Below is a small trained network, with its code and all its weights. Each question gives an input and a target symbol and asks what happens when units are switched off, that is, made to give their printed mean instead of their output.

import numpy as np


def w(rows, s, z=0):
    codes = np.array(rows[::2]) - 128.0
    scale = np.full(codes.shape[1], s)
    scale[-1] = z or s
    return codes * scale


def norm(h):
    return h / np.sqrt((h * h).mean(-1, keepdims=True) + 1e-5)


def f(y):
    return np.maximum(y, 0)


def softmax(a):
    e = np.exp(a - a.max(-1, keepdims=True))
    return e / e.sum(-1, keepdims=True)


def log_softmax(a):
    a = a - a.max(-1, keepdims=True)
    return a - np.log(np.exp(a).sum(-1, keepdims=True))


def net(x, mask):
    ids = ['ΘΛΣΨεη'.index(c) for c in x.split()]
    T = len(ids)
    res = E[ids] + P[:T]
    r = norm(res)
    for j in range(3):
        rows = slice(2 * j, 2 * j + 2)
        q, k, v = (r @ M[0][rows].T for M in (Q, K, V))
        z = softmax(np.where(np.tri(T) > 0, q @ k.T / 2**0.5, -1e9)) @ v
        o = O[0][rows]
        res = res + np.where(mask[j], z, o[:, -1]) @ o[:, :-1]
    y = f(norm(res) @ A[0][:, :-1].T + A[0][:, -1])
    res = res + np.where(mask[3:15], y, B[0][:, -1]) @ B[0][:, :-1]
    return log_softmax(norm(res)[-1] @ U[:, :-1].T + U[:, -1])


Q, K, V, O, A, B = {}, {}, {}, {}, {}, {}
E = w([
[137,103,186,164,101,200,36,75,91],'Θ',
[72,86,114,110,88,57,167,84,205],'Λ',
[4,193,67,73,140,216,79,184,229],'Σ',
[172,59,129,229,179,179,65,117,158],'Ψ',
[43,90,151,205,141,123,155,232,44],'ε',
[125,105,231,142,80,144,130,202,153],'η',
],0.0042)
P = w([
[144,127,111,4,231,8,104,114,27],'0',
[90,121,135,72,168,101,119,98,137],'1',
[105,108,124,114,129,111,125,117,156],'2',
[152,154,93,135,113,145,132,116,167],'3',
[166,186,93,133,80,186,165,118,172],'4',
[211,233,74,147,73,216,182,123,173],'5',
],0.0029)
Q[0] = w([
[194,172,91,151,144,183,108,40,104],'h0',
[106,204,68,37,141,70,206,90,149],'h0',
[126,147,134,126,166,111,163,135,22],'h1',
[220,117,156,106,84,133,83,59,202],'h1',
[70,172,83,93,123,54,254,208,106],'h2',
[164,160,149,95,114,151,130,95,200],'h2',
],0.0072)
K[0] = w([
[212,154,115,202,70,182,127,144,217],'h0',
[85,111,79,116,122,112,107,23,131],'h0',
[138,71,149,53,147,3,83,119,109],'h1',
[140,144,138,208,66,186,164,102,164],'h1',
[142,85,147,74,177,99,73,74,130],'h2',
[136,130,145,224,81,189,129,122,196],'h2',
],0.0066)
V[0] = w([
[159,76,36,131,211,77,111,87,170],'h0',
[92,121,233,91,103,46,125,165,159],'h0',
[86,199,160,216,155,155,61,253,15],'h1',
[57,143,36,104,214,189,136,139,147],'h1',
[186,138,112,177,148,156,121,17,149],'h2',
[131,100,141,192,197,98,153,204,119],'h2',
],0.0039)
O[0] = w([
[75,162,171,149,132,211,254,143,66,253],'h0',
[209,149,55,195,116,215,67,142,151,232],'h0',
[28,140,138,140,71,137,215,169,19,131],'h1',
[98,176,33,156,78,102,82,170,105,189],'h1',
[121,58,60,37,169,184,88,136,102,67],'h2',
[201,91,167,91,48,84,122,211,209,251],'h2',
],0.0038,0.0016)
A[0] = w([
[132,151,120,122,130,154,122,144,161,152],'n0',
[125,112,109,103,146,104,88,82,96,57],'n1',
[131,121,112,156,128,104,135,167,101,127],'n2',
[105,121,132,68,124,2,138,92,149,77],'n3',
[151,152,129,136,116,136,71,104,144,114],'n4',
[100,116,107,151,130,158,145,81,128,7],'n5',
[120,98,120,132,184,164,162,116,101,37],'n6',
[108,153,133,111,136,129,138,126,158,178],'n7',
[159,109,198,139,117,119,126,145,134,43],'n8',
[115,110,127,137,83,124,141,138,141,117],'n9',
[91,121,149,106,95,114,156,121,117,180],'n10',
[112,121,93,115,149,113,108,139,101,229],'n11',
],0.0092,0.0012)
B[0] = w([
[108,105,130,158,112,120,88,129,86,230],'n0',
[155,190,98,138,101,78,133,231,190,155],'n1',
[145,101,146,60,148,137,118,84,146,197],'n2',
[254,92,98,223,210,153,114,96,112,175],'n3',
[145,85,116,130,169,123,178,163,110,214],'n4',
[123,111,152,68,117,113,156,127,98,198],'n5',
[66,88,127,133,103,142,116,56,112,226],'n6',
[157,185,133,163,122,112,107,151,99,186],'n7',
[107,186,134,116,129,158,149,86,159,254],'n8',
[146,155,145,74,143,113,116,145,152,218],'n9',
[165,94,95,181,180,112,108,130,126,178],'n10',
[140,185,108,128,89,139,116,93,177,175],'n11',
],0.0062,0.0035)
U = w([
[79,73,167,131,108,170,152,56,74,228],'Θ',
[210,97,102,218,184,139,114,110,139,153],'Λ',
[91,214,75,158,85,91,68,133,104,117],'Σ',
[154,97,105,2,110,118,122,191,167,11],'Ψ',
[135,123,170,159,81,48,235,193,69,137],'ε',
[154,209,239,114,118,138,178,89,194,68],'η',
],0.005,0.0013)

Each question gives the input, a string of symbols that net reads in full, and the target symbol t.
The units are the heads (2 rows each of Q, K, V and O) and the neurons (one row each of A and B). Each row of codes is followed by its name. A weight is (code - 128) times the scale printed after its matrix; where a second scale follows, it is the last column's (O, A, B and U).
mask holds one flag per unit, heads first, then neurons. A switched-off unit (its flag False) gives its mean, the last column of its rows in O or B, instead of its output. The means were averaged over made-up inputs and are rounded, as every weight is.
A unit's drop is (log p(t) with every unit on - log p(t) with that unit switched off) / (log p(t) with every unit on - log p(t) with every unit switched off).
The circuit of an input: a set's keep is (log p(t) with only the set's units on - log p(t) with every unit switched off) / (log p(t) with every unit on - log p(t) with every unit switched off). Starting from the 12 units with the biggest drops (on a tie, the unit counted first), units are removed one at a time, each time the one whose removal leaves the highest keep (on an exact tie, the one counted first), for as long as the keep stays at least 0.8.
units of the circuit, in order: the units of the circuit, biggest drop first
most important unit: the unit with the biggest drop
k most important neurons: the k neurons with the biggest drops, biggest first
heads that matter: for each layer, one digit per head in row order, 1 if its drop is at least 0.15 and else 0, layers parted by /
drop when u is switched off: that unit's drop, to one decimal
input Λ Θ Λ, target Θ: units of the circuit, in order	(h2; h0; n6)
input Ψ ε Ψ ε, target Ψ: most important unit	n2
input Λ Σ Λ, target Σ: units of the circuit, in order	(h1; h2)
input Σ Ψ ε, target Σ: units of the circuit, in order	(h1; n11)
input Ψ Λ Ψ Θ Ψ Θ, target Θ: units of the circuit, in order	(h2; h0)
input η Ψ Λ ε Λ, target Ψ: units of the circuit, in order	(h2; n9)
input Λ Λ Ψ Λ Σ Θ, target ε: 2 most important neurons	(n1; n4)
input Ψ ε Θ, target η: units of the circuit, in order	(h2; n8)
input Λ Λ ε ε, target Λ: heads that matter	010
input Λ ε Ψ Ψ, target η: heads that matter	101
input Ψ Λ Λ Θ Λ Λ, target Λ: 2 most important neurons	(n8; n7)
input ε Σ Θ Ψ Λ, target Λ: heads that matter	000
input η η Ψ Ψ ε, target η: 2 most important neurons	(n2; n8)
input η Λ Θ Λ, target Θ: heads that matter	111
input η Λ Λ Θ, target Ψ: most important unit	h0
input Ψ η Σ Λ ε Λ, target ε: 2 most important neurons	(n8; n5)
input Σ Λ Θ, target ε: 2 most important neurons	(n4; n1)
input Ψ Λ Σ Λ, target Σ: drop when n0 is switched off	0.2
input η ε ε, target η: drop when h0 is switched off	0.2
input Σ Λ Ψ ε, target Σ: drop when n1 is switched off	0.0
input Ψ Ψ ε Λ Θ, target η: most important unit	n8
